Below are the code and all the weights of a small trained network. Each question names an input and a target symbol and asks about switching units off, where a switched-off unit gives its printed mean instead of its output.

import numpy as np


def w(rows, s, z=0):
    codes = np.array(rows[::2]) - 128.0
    scale = np.full(codes.shape[1], s)
    scale[-1] = z or s
    return codes * scale


def softmax(a):
    e = np.exp(a - a.max(-1, keepdims=True))
    return e / e.sum(-1, keepdims=True)


def log_softmax(a):
    a = a - a.max(-1, keepdims=True)
    return a - np.log(np.exp(a).sum(-1, keepdims=True))


def net(x, mask):
    ids = ['εζηλξπτφ'.index(c) for c in x.split()]
    T = len(ids)
    res = E[ids] + P[:T]
    u = 0
    for l in range(2):
        r = res
        for j in range(3):
            rows = slice(3 * j, 3 * j + 3)
            q, k, v = (r @ M[l][rows].T for M in (Q, K, V))
            z = softmax(np.where(np.tri(T) > 0, q @ k.T / 3**0.5, -1e9)) @ v
            o = O[l][rows]
            res = res + np.where(mask[u + j], z, o[:, -1]) @ o[:, :-1]
        u += 3
    return log_softmax(res[-1] @ U[:, :-1].T + U[:, -1])


Q, K, V, O = {}, {}, {}, {}
E = w([
[47,82,81,244,85,173,147,82,136],'ε',
[92,209,83,106,111,107,100,187,46],'ζ',
[85,58,166,61,154,186,197,143,100],'η',
[238,145,69,131,57,118,199,67,143],'λ',
[109,111,53,88,193,86,10,93,113],'ξ',
[160,169,199,189,195,100,146,73,105],'π',
[190,96,194,69,94,231,74,121,89],'τ',
[149,173,157,188,155,213,78,205,239],'φ',
],0.012)
P = w([
[51,178,201,56,2,91,100,123,177],'0',
[58,148,166,73,55,145,102,90,180],'1',
[99,120,142,113,118,175,83,89,143],'2',
[138,98,119,132,168,195,93,98,123],'3',
[163,88,102,147,182,206,92,96,109],'4',
[211,85,85,156,204,212,103,136,86],'5',
[218,79,88,157,212,211,95,118,53],'6',
[214,107,74,178,232,221,118,114,49],'7',
[214,107,89,163,219,221,113,126,39],'8',
],0.0049)
Q[0] = w([
[135,109,130,169,125,223,88,84,144],'0.h0',
[78,82,63,144,112,120,86,116,137],'0.h0',
[147,91,168,61,186,206,116,99,94],'0.h0',
[148,120,69,78,85,126,117,102,112],'0.h1',
[127,134,16,133,138,109,88,128,136],'0.h1',
[128,143,215,107,135,96,187,158,150],'0.h1',
[134,79,143,92,160,254,90,94,86],'0.h2',
[80,167,185,107,107,61,136,204,127],'0.h2',
[184,162,135,160,56,131,153,129,183],'0.h2',
],0.01)
K[0] = w([
[98,22,40,227,171,198,133,60,69],'0.h0',
[116,151,126,205,70,149,189,112,191],'0.h0',
[242,121,48,199,201,154,62,128,119],'0.h0',
[101,148,114,179,171,95,74,128,181],'0.h1',
[49,102,182,47,169,59,24,112,155],'0.h1',
[135,158,174,193,61,205,209,174,115],'0.h1',
[236,129,20,204,157,170,96,100,156],'0.h2',
[2,128,231,130,149,110,35,150,100],'0.h2',
[59,127,80,116,81,14,173,75,125],'0.h2',
],0.0076)
V[0] = w([
[150,116,172,46,59,105,109,105,130],'0.h0',
[132,100,91,57,172,60,2,120,167],'0.h0',
[80,111,49,183,181,83,151,117,100],'0.h0',
[58,113,182,122,216,158,67,156,94],'0.h1',
[173,156,98,147,194,96,127,143,166],'0.h1',
[61,183,175,163,51,116,184,155,191],'0.h1',
[32,104,138,115,150,114,130,125,154],'0.h2',
[162,83,76,73,138,57,248,78,8],'0.h2',
[13,112,134,152,135,68,141,125,211],'0.h2',
],0.0052)
O[0] = w([
[135,185,78,134,178,168,161,139,115,130],'0.h0',
[128,190,170,186,87,163,197,186,50,184],'0.h0',
[98,125,225,136,9,133,82,111,156,103],'0.h0',
[181,122,120,146,72,52,116,202,117,206],'0.h1',
[126,133,123,103,84,161,133,141,60,77],'0.h1',
[151,62,146,92,174,117,71,39,192,25],'0.h1',
[166,169,189,124,67,73,101,166,156,49],'0.h2',
[101,209,114,124,136,253,84,74,148,69],'0.h2',
[177,143,211,98,60,78,100,152,145,5],'0.h2',
],0.0057,0.0026)
Q[1] = w([
[126,104,84,150,59,93,178,28,130],'1.h0',
[190,146,99,55,122,120,108,110,19],'1.h0',
[225,160,154,116,72,192,201,101,160],'1.h0',
[155,170,191,39,205,134,92,175,103],'1.h1',
[212,157,119,66,155,164,186,111,97],'1.h1',
[137,115,96,107,112,102,128,132,62],'1.h1',
[8,102,128,119,136,100,24,217,106],'1.h2',
[216,143,72,107,185,84,72,120,49],'1.h2',
[116,164,73,61,108,115,199,149,156],'1.h2',
],0.011)
K[1] = w([
[102,135,154,58,149,200,26,87,187],'1.h0',
[54,199,108,187,169,216,177,170,116],'1.h0',
[113,111,20,88,251,126,123,87,160],'1.h0',
[227,144,115,79,181,107,161,201,91],'1.h1',
[116,155,97,142,255,179,163,113,71],'1.h1',
[99,114,68,109,119,108,119,105,52],'1.h1',
[169,117,168,96,36,85,148,183,126],'1.h2',
[99,193,154,244,89,172,232,164,92],'1.h2',
[65,134,109,99,103,246,58,170,116],'1.h2',
],0.0093)
V[1] = w([
[145,148,207,126,107,217,130,157,102],'1.h0',
[81,180,106,204,170,122,202,155,185],'1.h0',
[199,207,103,154,118,151,1,121,215],'1.h0',
[123,87,63,195,130,206,142,139,76],'1.h1',
[91,140,127,105,154,155,136,86,153],'1.h1',
[188,92,124,150,130,150,105,127,97],'1.h1',
[108,138,71,203,61,119,183,146,156],'1.h2',
[137,159,170,215,186,76,134,88,107],'1.h2',
[254,162,86,112,83,87,179,91,115],'1.h2',
],0.0069)
O[1] = w([
[206,44,212,120,199,190,144,124,175,150],'1.h0',
[185,202,82,227,158,91,104,115,217,117],'1.h0',
[27,192,158,131,159,129,218,250,204,113],'1.h0',
[51,96,201,114,47,66,66,154,187,253],'1.h1',
[163,130,168,130,158,82,81,154,71,147],'1.h1',
[72,146,153,114,113,115,148,134,149,171],'1.h1',
[88,107,79,152,82,134,147,85,226,110],'1.h2',
[45,175,200,199,167,76,174,73,106,125],'1.h2',
[120,169,56,119,152,173,253,69,149,143],'1.h2',
],0.006,0.0038)
U = w([
[171,134,168,186,175,139,127,248,252,134],'ε',
[65,246,64,103,73,63,84,213,8,201],'ζ',
[73,89,173,135,31,63,70,63,207,157],'η',
[217,100,108,183,114,129,60,72,103,3],'λ',
[143,117,117,160,132,132,130,116,127,41],'ξ',
[128,29,206,12,161,212,202,159,89,183],'π',
[129,146,47,115,131,178,186,47,162,102],'τ',
[129,163,189,206,209,78,151,49,85,132],'φ',
],0.0049,0.0029)

Each question gives the input, a string of symbols that net reads in full, and the target symbol t.
The units are the heads (3 rows each of Q, K, V and O). Each row of codes is followed by its name. A weight is (code - 128) times the scale printed after its matrix; where a second scale follows, it is the last column's (O and U).
mask holds one flag per head, layer by layer. A switched-off head (its flag False) gives its mean, the last column of its rows in O, instead of its output. The means were averaged over made-up inputs and are rounded, as every weight is.
A unit's drop is (log p(t) with every unit on - log p(t) with that unit switched off) / (log p(t) with every unit on - log p(t) with every unit switched off).
The circuit of an input: a set's keep is (log p(t) with only the set's units on - log p(t) with every unit switched off) / (log p(t) with every unit on - log p(t) with every unit switched off). Starting from all 6 units, units are removed one at a time, each time the one whose removal leaves the highest keep (on an exact tie, the one counted first), for as long as the keep stays at least 0.8.
units of the circuit, in order: the units of the circuit, biggest drop first
unit that matters most: the unit with the biggest drop
which heads matter: for each layer, one digit per head in row order, 1 if its drop is at least 0.15 and else 0, layers parted by /
drop of u: that unit's drop, to one decimal
input π τ ξ τ, target ζ: which heads matter => 100 / 100
input η η λ λ λ ε λ, target η: which heads matter => 001 / 011
input τ ζ η τ π λ λ, target τ: which heads matter => 001 / 001
input ξ λ ε τ π ε, target π: units of the circuit, in order => 1.h0, 0.h0
input ε η ξ λ λ η ξ τ ξ, target π: which heads matter => 110 / 100
input λ η ξ τ η ξ, target π: which heads matter => 100 / 100
input ε τ η π λ η ζ ζ λ, target λ: which heads matter => 011 / 101
input ε π ε φ η λ ξ τ λ, target ζ: units of the circuit, in order => 0.h0, 1.h0
input τ λ φ η π φ λ, target ε: unit that matters most => 1.h0
input τ ε ε ξ λ λ ε ε ξ, target τ: which heads matter => 110 / 001
input τ τ λ φ η η τ η φ, target λ: which heads matter => 001 / 100
input η λ ξ ε, target η: which heads matter => 100 / 010
input ξ ξ ξ λ λ λ η η ξ, target τ: which heads matter => 000 / 001
input λ φ λ, target ε: which heads matter => 000 / 101
input η ε λ ξ η ξ, target λ: units of the circuit, in order => 0.h0, 1.h0
input λ ξ η λ, target ζ: units of the circuit, in order => 1.h0
input π η η ξ, target ζ: drop of 0.h1 => 1.1
input ε τ τ η η ξ τ, target λ: drop of 1.h0 => 1.2
input φ η φ, target λ: drop of 1.h0 => 0.8
input ε φ φ ε τ π λ τ λ, target π: unit that matters most => 0.h2
